Below is a small trained network, with its code and all its weights. Each question gives an input and a class and asks what happens when units are switched off, that is, made to give their printed mean instead of their output.

import numpy as np


def w(rows, s, z=0):
    codes = np.array(rows[::2]) - 128.0
    scale = np.full(codes.shape[1], s)
    scale[-1] = z or s
    return codes * scale


def norm(h):
    return h / np.sqrt((h * h).mean(-1, keepdims=True) + 1e-5)


def f(y):
    return np.maximum(y, 0)


def log_softmax(a):
    a = a - a.max(-1, keepdims=True)
    return a - np.log(np.exp(a).sum(-1, keepdims=True))


def net(x, mask):
    res = np.array(x, float).reshape(1, 4) / 4 @ E
    u = 0
    for l in range(3):
        y = f(norm(res) @ A[l][:, :-1].T + A[l][:, -1])
        res = res + np.where(mask[u : u + 7], y, B[l][:, -1]) @ B[l][:, :-1]
        u += 7
    return log_softmax(norm(res)[-1] @ U[:, :-1].T + U[:, -1])


A, B = {}, {}
E = w([
[132,124,128,131,125,136,114,126],'x0',
[122,125,184,184,144,97,122,188],'x1',
[206,129,138,121,127,253,177,152],'x2',
[159,164,82,79,181,148,92,173],'x3',
],0.017)
A[0] = w([
[140,54,241,215,133,138,178,201,146],'L0N1',
[187,78,91,112,92,242,217,146,62],'L0N2',
[81,31,157,163,28,66,153,1,60],'L0N3',
[117,172,240,206,213,51,88,249,128],'L0N4',
[192,100,197,189,172,144,161,211,26],'L0N5',
[164,86,189,158,28,181,213,55,26],'L0N6',
[112,61,127,181,49,98,151,96,2],'L0N7',
],0.0095,0.0075)
B[0] = w([
[52,192,152,204,8,141,133,168,222],'L0N1',
[133,115,242,120,170,6,102,28,219],'L0N2',
[184,174,239,47,243,155,97,83,215],'L0N3',
[238,57,87,151,159,17,16,102,246],'L0N4',
[102,199,119,122,134,204,204,254,176],'L0N5',
[72,98,101,143,45,87,243,66,187],'L0N6',
[158,167,60,102,98,148,78,231,152],'L0N7',
],0.0093,0.011)
A[1] = w([
[94,70,86,149,82,120,158,61,31],'L1N1',
[109,81,131,103,103,95,98,105,71],'L1N2',
[141,160,156,95,183,180,136,248,30],'L1N3',
[114,154,193,86,141,162,145,88,116],'L1N4',
[66,149,57,75,124,92,75,108,243],'L1N5',
[157,148,124,86,174,200,116,108,3],'L1N6',
[76,98,101,177,66,184,175,140,69],'L1N7',
],0.014,0.0044)
B[1] = w([
[156,136,138,193,97,97,134,87,149],'L1N1',
[129,134,94,137,102,176,193,143,173],'L1N2',
[79,89,197,183,97,81,127,5,160],'L1N3',
[139,45,48,128,193,143,95,150,217],'L1N4',
[98,152,129,132,96,207,177,214,244],'L1N5',
[104,146,115,110,157,122,144,176,172],'L1N6',
[135,179,35,65,126,180,96,213,154],'L1N7',
],0.014,0.011)
A[2] = w([
[122,84,158,164,124,121,139,183,142],'L2N1',
[158,163,185,193,131,109,58,144,126],'L2N2',
[137,163,187,173,137,111,65,118,53],'L2N3',
[175,153,98,87,73,119,161,88,95],'L2N4',
[172,135,242,125,146,46,128,78,17],'L2N5',
[104,151,100,75,83,84,177,34,2],'L2N6',
[85,126,180,3,225,132,140,95,46],'L2N7',
],0.012,0.0051)
B[2] = w([
[146,201,142,12,123,180,93,71,204],'L2N1',
[93,55,110,84,182,247,246,2,250],'L2N2',
[113,140,113,70,139,172,223,49,196],'L2N3',
[154,161,119,164,140,41,48,64,149],'L2N4',
[158,101,144,142,27,165,169,67,220],'L2N5',
[209,102,154,207,46,141,88,70,159],'L2N6',
[144,50,2,166,175,46,38,178,254],'L2N7',
],0.0078,0.0076)
U = w([
[154,69,38,114,228,84,78,157,158],'0',
[135,69,140,156,112,119,175,3,2],'1',
[70,198,127,125,76,159,180,206,215],'2',
],0.018,0.0026)

Each question gives the input, the list of numbers given to net, and the class t.
The units are the neurons (one row each of A and B). Each row of codes is followed by its name. A weight is (code - 128) times the scale printed after its matrix; where a second scale follows, it is the last column's (A, B and U).
mask holds one flag per neuron, layer by layer. A switched-off neuron (its flag False) gives its mean, the last column of its row in B, instead of its output. The means were averaged over made-up inputs and are rounded, as every weight is.
A unit's drop is (log p(t) with every unit on - log p(t) with that unit switched off) / (log p(t) with every unit on - log p(t) with every unit switched off).
The circuit of an input: a set's keep is (log p(t) with only the set's units on - log p(t) with every unit switched off) / (log p(t) with every unit on - log p(t) with every unit switched off). Starting from the 12 units with the biggest drops (on a tie, the unit counted first), units are removed one at a time, each time the one whose removal leaves the highest keep (on an exact tie, the one counted first), for as long as the keep stays at least 0.8.
circuit, biggest first: the units of the circuit, biggest drop first
k most important neurons: the k neurons with the biggest drops, biggest first
top k neurons in layer l: the k neurons of layer l with the biggest drops, biggest first
drop when u is switched off: that unit's drop, to one decimal
input [-2,8,-8,0], class 1: 4 most important neurons -> L1N4, L2N2, L2N7, L0N4
input [-4,8,1,7], class 1: circuit, biggest first -> L1N3
input [3,0,-2,-8], class 0: circuit, biggest first -> L0N3, L2N7
input [2,-6,0,-4], class 0: 2 most important neurons -> L0N3, L1N4
input [-1,0,-8,-5], class 0: 4 most important neurons -> L0N3, L0N1, L2N7, L0N2
input [1,1,6,-2], class 2: top 4 neurons in layer 0 -> L0N4, L0N1, L0N5, L0N3
input [2,1,3,0], class 2: 4 most important neurons -> L0N1, L0N3, L0N5, L0N4
input [-3,-3,-1,3], class 2: 2 most important neurons -> L0N3, L1N5
input [-7,2,1,-8], class 2: top 3 neurons in layer 0 -> L0N1, L0N2, L0N6
input [4,3,3,0], class 2: 2 most important neurons -> L0N1, L0N5
input [5,0,0,8], class 2: 4 most important neurons -> L0N3, L1N5, L0N2, L1N4
input [-8,-5,-2,1], class 2: 2 most important neurons -> L1N5, L0N3
input [2,0,0,-8], class 0: 2 most important neurons -> L1N4, L0N4
input [-7,-1,-2,5], class 2: circuit, biggest first -> L1N5
input [5,2,8,1], class 1: 2 most important neurons -> L0N2, L1N5
input [-6,-5,-7,4], class 2: drop when L1N5 is switched off -> 0.1
input [2,-3,0,-1], class 0: drop when L0N3 is switched off -> 1.6
input [-1,-4,-8,-7], class 0: drop when L0N3 is switched off -> 2.8
